Each row is followed by its class.
3; -22; -28; 32; 41; 54; -37; 17; 38; 11; -7; 63; -11; 25; -22; -4; 20; 34; -36; -44; 3; 49; 9; -77; -34; 26; -18; 8; 7; -32; -80; 36 => J_419
-4; -11; -33; 49; 33; 91; -27; 26; 13; 2; -21; 20; -10; 22; -28; -8; 8; 16; -45; -75; 26; 47; -9; -35; -34; 34; -18; -12; 12; -44; -79; 33 => J_892
2; -18; -44; 39; 34; 49; -29; 18; 53; 7; -10; 61; -16; 29; -22; -8; 32; 40; -46; -75; -1; 27; 16; -80; -46; 44; -17; 30; -3; -43; -86; 31 => J_83
3; -66; -21; -15; 2; 113; -51; -10; -42; -25; -11; 8; 0; 23; 19; -13; -18; 68; 15; -35; 26; -15; -37; -69; -45; -43; -12; 5; -81; -59; 63; -27 => J_892
12; -38; -10; -38; -17; 82; -32; 0; -26; -24; -18; 36; 2; 38; 20; -9; -22; 70; 17; -24; 19; -10; -37; -64; -37; -39; 7; -2; -53; -50; 40; 21 => J_473
-6; -2; -29; 47; 45; 53; -31; -14; -13; -15; -43; 18; -10; 18; -14; -18; 7; 30; -47; -54; 31; 40; -13; -44; -42; 16; -21; -24; -17; -46; -90; 43 => J_158
-4; -15; -28; 29; 43; 73; -8; 1; 43; -3; -31; 38; -23; 32; -13; -9; -7; 22; -60; -58; 10; 40; -17; -34; -22; 30; -8; -10; -16; -46; -96; 46 => J_473
-8; -19; -37; 41; 70; 59; -30; 4; 23; 2; -20; 15; -12; 33; -17; -20; 13; 24; -44; -52; 31; 68; -4; -43; -21; 34; -28; -9; -1; -44; -101; 45 => J_676
-12; -59; -40; -20; -1; 92; -54; -4; -41; -30; -22; 25; -1; 18; 20; 3; -34; 57; 7; -17; 16; -14; -48; -76; -31; -53; -11; 7; -97; -52; 35; -28 => J_19
10; -24; -27; 49; 33; 48; -39; 25; 54; 4; -5; 57; -21; 33; -25; -15; 15; 15; -44; -55; 1; 38; 23; -75; -33; 36; -10; 34; 12; -41; -73; 31 => J_906
-9; -26; -41; 60; 24; 52; -36; -7; 27; 6; -21; 68; 1; 19; -37; -13; 30; 45; -60; -44; 21; 30; -10; -88; -44; 41; -17; 25; 8; -47; -92; 19 => J_833
6; -54; -15; -26; 6; 77; -55; -25; -59; -21; -39; 7; 1; 23; 33; -19; -27; 72; 10; -37; 24; -21; -38; -89; -53; -52; -7; 3; -92; -55; 50; -29 => J_158
0; -68; -23; -35; 14; 94; -59; -22; -49; -19; -11; 13; 8; 22; 37; 5; -25; 72; 10; -8; 15; -5; -31; -77; -36; -55; -4; 11; -89; -40; 69; -28 => J_419
-9; -26; -41; 41; 47; 59; -19; 28; 24; 0; -39; 23; -11; 18; -18; -3; 13; 21; -51; -60; 14; 41; -12; -35; -25; 26; -17; -13; -24; -55; -80; 50 => J_707
-3; -19; -28; 42; 39; 83; -23; 26; 9; -1; -16; 25; -25; 31; -29; -8; 13; 20; -47; -73; 18; 44; -1; -37; -35; 31; -15; -1; -5; -43; -85; 38 => J_892
7; -24; -34; 43; 44; 69; -38; 6; 38; 9; -6; 72; -8; 26; -21; 9; 24; 37; -46; -31; 11; 44; -1; -73; -36; 21; -12; 6; -6; -40; -87; 33 => J_419
-20; -70; -34; -23; -24; 85; -49; -20; -45; -26; -26; 6; 5; 30; 16; -12; -24; 75; -13; -10; 31; -17; -47; -103; -41; -44; -17; 14; -79; -56; 58; -26 => J_833
-3; -12; -39; 32; 37; 49; -36; 16; 24; -11; -27; 30; -11; 30; -29; 10; 7; 25; -38; -60; 18; 46; -12; -38; -34; 27; 7; -2; -18; -49; -86; 35 => J_464
7; -24; -34; 45; 46; 51; -17; 17; 48; 20; -9; 68; -14; 36; -27; -19; 25; 35; -38; -54; 17; 58; 0; -68; -35; 39; -19; 20; 2; -46; -102; 41 => J_676
-2; -58; -39; -25; -16; 80; -56; -6; -25; -20; -19; 21; 3; 25; 22; 15; -30; 73; 17; -31; 16; -10; -40; -79; -47; -47; 7; 17; -89; -55; 52; -28 => J_464
-6; -12; -37; 39; 45; 72; -40; 15; 38; -4; -24; 20; -17; 40; -19; -21; -2; 5; -57; -61; 15; 45; 3; -50; -30; 36; -20; -4; 3; -49; -88; 42 => J_906
-6; -18; -33; 40; 63; 55; -22; 12; 28; 7; -22; 17; -8; 33; -20; -24; 8; 28; -40; -59; 25; 66; -4; -38; -21; 38; -23; -3; 10; -43; -93; 44 => J_676
1; -17; -22; 37; 52; 53; -34; -3; 10; -6; -45; 19; -17; 27; -16; -37; 0; 28; -48; -69; 23; 46; -6; -58; -40; 19; -23; -16; -17; -54; -82; 32 => J_158
-24; -18; -49; 39; 28; 65; -31; -5; 11; -4; -36; 24; -12; 40; -35; -9; 12; 33; -65; -50; 29; 55; -15; -65; -29; 29; -22; -4; 6; -44; -85; 41 => J_833
-11; -21; -26; 51; 30; 44; -28; 9; 63; 17; -23; 71; -14; 19; -17; -2; 21; 36; -45; -50; 7; 46; 6; -86; -45; 33; -21; 10; 16; -41; -100; 38 => J_413
11; -56; -13; -7; -7; 78; -58; -9; -39; -39; -8; 29; 10; 24; 17; -27; -20; 73; 14; -17; 22; -5; -11; -62; -50; -39; -8; 15; -48; -62; 64; 18 => J_906
-1; -61; -33; -33; 0; 91; -47; -16; -39; -34; -17; 8; 5; 33; 32; -8; -14; 84; 4; -32; 16; -27; -30; -75; -51; -42; -4; 18; -94; -60; 64; -15 => J_83
7; -47; -16; -9; -6; 80; -57; 8; -35; -38; -11; 28; 8; 32; 12; -21; -20; 70; 12; -20; 22; -16; -22; -67; -42; -36; -4; 9; -50; -62; 48; 16 => J_906
-8; -53; -7; -8; -3; 73; -48; -3; -35; -26; -25; 46; 19; 11; 21; -2; -7; 85; 13; -20; 28; -6; -29; -70; -57; -44; 0; 8; -34; -53; 41; 23 => J_413
0; -54; -36; -32; 0; 88; -47; -5; -39; -36; -16; 14; 1; 33; 28; -1; -19; 83; 1; -32; 18; -34; -34; -82; -39; -37; 0; 15; -109; -59; 47; -25 => J_83
-13; -60; -39; -21; -2; 94; -54; -4; -37; -27; -18; 18; 1; 19; 29; -1; -27; 52; 8; -16; 13; -20; -44; -69; -35; -61; -10; 11; -89; -51; 28; -28 => J_19
-9; -24; -22; 41; 34; 47; -34; 19; 52; 17; -27; 74; -14; 19; -18; 1; 27; 29; -48; -55; 9; 45; 5; -80; -47; 32; -15; 9; 13; -44; -101; 46 => J_413
-20; -20; -48; 49; 42; 63; -15; 24; 25; 5; -30; 21; -15; 25; -18; -5; 13; 31; -42; -57; 14; 54; -10; -37; -31; 16; -30; -19; -10; -49; -81; 63 => J_707
5; -56; -12; -26; -1; 67; -55; -24; -59; -24; -36; 10; 2; 13; 31; -22; -25; 70; 14; -30; 27; -24; -36; -89; -50; -52; -13; 0; -95; -55; 62; -26 => J_158
19; -18; -16; 35; 34; 18; -32; 2; 32; 18; -29; 50; -28; 30; -18; -23; 12; 26; -35; -63; 0; 41; 21; -98; -44; 40; -26; 13; 2; -41; -79; 16 => J_158
-20; -66; -16; -18; 2; 87; -51; -18; -38; -21; -27; 20; 7; 18; 42; 2; -18; 82; 6; -21; 20; -10; -35; -76; -54; -58; -2; 13; -76; -51; 46; -8 => J_413
1; -25; -39; 39; 9; 35; -35; 19; 52; 15; -9; 71; -19; 23; -29; 11; 20; 29; -31; -51; 1; 42; 4; -78; -52; 31; -8; 27; -10; -46; -75; 24 => J_464
-3; -7; -42; 28; 28; 49; -32; 15; 14; -4; -23; 24; -17; 33; -24; 14; -2; 23; -40; -59; 17; 51; -5; -39; -35; 30; 1; -2; -14; -42; -91; 34 => J_464
4; -17; -35; 42; 34; 66; -20; -2; 65; 25; -14; 67; -27; 36; -13; 2; 7; 28; -49; -45; 0; 42; -3; -71; -33; 35; -16; 5; 1; -46; -93; 27 => J_473
-12; -14; -32; 31; 41; 72; -19; 10; 45; 15; -23; 30; -25; 37; -6; -11; -8; 17; -55; -63; 5; 50; -8; -46; -26; 31; -18; -5; 5; -43; -97; 36 => J_473
9; -20; -39; 41; 16; 39; -38; 27; 51; 7; -9; 69; -14; 30; -31; 13; 20; 30; -32; -54; 7; 36; 0; -78; -48; 31; 4; 26; -10; -47; -90; 23 => J_464
5; -47; -10; -29; -17; 76; -34; -8; -30; -24; -18; 40; -1; 23; 25; -10; -28; 83; 19; -22; 10; -14; -30; -63; -38; -40; -7; 2; -55; -56; 49; 20 => J_473
11; -48; -14; -12; -5; 78; -59; 2; -46; -35; -8; 30; 7; 26; 15; -17; -15; 68; 11; -19; 23; -17; -13; -62; -49; -37; -1; 13; -55; -58; 49; 20 => J_906
-20; -23; -29; 30; 45; 64; -28; 8; 40; -1; -46; 41; -9; 20; -9; -2; 7; 25; -54; -75; 14; 53; -8; -59; -38; 26; -15; -3; 9; -41; -92; 52 => J_413
-1; -63; -23; -17; 2; 94; -60; -3; -38; -36; -10; 7; -5; 43; 29; -8; -28; 51; -3; -11; 21; -14; -31; -78; -37; -46; 2; 21; -90; -57; 52; -19 => J_906
10; -51; -11; -7; -15; 75; -61; 6; -47; -36; -8; 26; 12; 18; 18; -23; -23; 72; 15; -16; 24; -16; -12; -62; -44; -40; -4; 15; -57; -61; 61; 9 => J_906
-1; -20; -35; 41; 32; 64; -28; 15; 34; 12; -6; 61; -7; 17; -17; 4; 14; 38; -45; -43; 6; 42; 8; -68; -37; 20; -17; 12; 5; -29; -85; 39 => J_419
14; -48; -19; -22; -20; 56; -59; 4; -48; -29; -15; 43; 12; 15; 7; 19; -13; 71; 25; -10; 26; -15; -32; -66; -54; -31; 11; 11; -65; -60; 54; -1 => J_464
-2; -15; -30; 19; 63; 61; -37; 11; 13; 1; -18; 23; -11; 25; -14; -5; -4; 28; -42; -58; 10; 49; 6; -51; -20; 33; -20; -12; 3; -27; -85; 36 => J_419
-18; -35; -49; 53; 60; 69; -23; 11; 26; -2; -37; 17; -8; 13; -10; -7; 7; 26; -51; -57; 16; 40; -20; -36; -28; 21; -27; -14; -28; -58; -75; 38 => J_707
3; -67; -19; -18; 7; 114; -51; -11; -47; -16; -8; 13; -1; 18; 22; -7; -12; 54; 10; -29; 25; -18; -39; -61; -45; -45; -7; 10; -86; -57; 62; -33 => J_892
-6; -13; -29; 27; 38; 67; -9; 7; 49; 3; -27; 30; -26; 44; -13; -12; -9; 17; -54; -54; 8; 51; -13; -42; -22; 33; -16; -14; 4; -44; -92; 47 => J_473
-12; -62; -41; -18; 2; 97; -52; -8; -37; -23; -18; 30; -2; 17; 27; 6; -29; 49; 4; -18; 11; -12; -45; -69; -34; -59; -10; 14; -88; -50; 31; -28 => J_19
0; -56; -21; -12; 3; 58; -46; 13; -54; -26; -22; 34; 10; 10; 16; -3; -12; 87; 32; -18; 16; -16; -32; -69; -37; -35; -18; -8; -73; -61; 59; 14 => J_707
-10; -55; -25; -15; -21; 70; -54; -17; -66; -29; -26; 35; 19; 19; 5; -10; -5; 88; 3; -17; 32; -15; -36; -87; -51; -33; -12; 16; -43; -53; 55; 9 => J_833
-10; -77; -30; -19; 7; 76; -43; 7; -38; -19; -23; 8; 1; 19; 33; 0; -19; 68; 14; -15; 15; -20; -42; -81; -36; -48; -20; 3; -98; -61; 70; -15 => J_707
-11; -11; -46; 33; 49; 69; -35; 14; 18; -9; -21; 13; -13; 40; -12; -12; 12; 36; -55; -69; 15; 36; 3; -46; -38; 35; -21; -5; -8; -52; -91; 40 => J_83
18; -49; -11; -2; -13; 74; -59; 2; -44; -35; -4; 35; 11; 26; 17; -17; -18; 79; 14; -12; 21; -19; -10; -67; -47; -34; 0; 16; -49; -63; 52; 10 => J_906
-15; -58; -23; -15; -11; 70; -54; -17; -72; -29; -27; 33; 15; 18; 3; -10; -6; 89; 0; -16; 30; -20; -38; -78; -52; -29; -15; 13; -42; -56; 52; 13 => J_833
-9; -58; -16; -22; -19; 56; -54; -13; -73; -32; -20; 23; 11; 21; 7; -13; -9; 83; 0; -6; 31; -21; -29; -89; -47; -27; -14; 16; -52; -52; 51; 3 => J_833
-10; -6; -38; 25; 32; 74; -13; 10; 49; 11; -27; 28; -30; 42; -9; -6; -6; 24; -52; -67; 3; 49; -4; -44; -25; 24; -16; -9; 4; -41; -104; 53 => J_473
3; -35; -35; 44; 43; 34; -21; 25; 53; 14; -23; 61; -22; 19; -28; -6; 28; 37; -30; -49; -2; 37; 6; -70; -30; 31; -28; 3; -18; -53; -65; 46 => J_707
10; -5; -24; 54; 33; 31; -34; -2; 28; 17; -32; 50; -19; 19; -23; -16; 23; 45; -31; -60; 7; 29; 13; -75; -45; 25; -19; 2; 2; -44; -85; 27 => J_158
-29; -20; -49; 36; 29; 69; -33; -2; -7; -2; -34; 27; -14; 27; -27; 0; 13; 31; -71; -53; 28; 40; -13; -60; -36; 26; -23; 3; -3; -42; -89; 45 => J_833
13; -16; -23; 25; 36; 46; -13; 8; 67; 25; -12; 64; -33; 44; -16; -10; -5; 28; -37; -62; -11; 46; 9; -78; -24; 46; -14; 14; 14; -34; -85; 25 => J_473
-7; -7; -49; 37; 46; 68; -26; 8; 22; -3; -23; 18; -14; 31; -16; -3; 10; 33; -60; -73; 16; 43; 7; -39; -32; 36; -13; 0; -15; -46; -88; 36 => J_83
1; -61; -32; -31; -6; 82; -54; -5; -25; -18; -8; 30; 3; 15; 32; 16; -29; 52; 16; -21; 12; -22; -41; -59; -38; -60; 5; 19; -77; -54; 46; -31 => J_464
0; -47; -32; -10; -1; 81; -58; 1; -44; -30; -22; 45; 14; 4; 11; -5; -16; 72; 19; -25; 17; -19; -33; -61; -44; -44; -10; 5; -53; -56; 27; 7 => J_19
12; -45; -27; -22; -8; 78; -45; -3; -50; -36; -12; 32; 11; 28; 20; -1; -6; 97; 10; -30; 21; -30; -16; -69; -54; -31; -1; 14; -61; -61; 49; 13 => J_83
-15; -70; -36; -24; -18; 87; -53; -31; -58; -20; -26; 16; 6; 27; 21; -3; -16; 81; -11; -15; 26; -21; -39; -97; -50; -43; -13; 23; -74; -55; 57; -21 => J_833
8; -25; -36; 51; 54; 50; -26; 11; 66; 14; -12; 54; -6; 32; -24; -24; 27; 37; -35; -54; 18; 43; -3; -79; -32; 45; -25; 12; 9; -50; -107; 32 => J_676
9; -50; -26; -26; -11; 78; -47; 7; -39; -42; -17; 31; 14; 21; 17; -3; -3; 89; 9; -36; 25; -32; -20; -73; -52; -34; -6; 10; -53; -61; 59; 23 => J_83
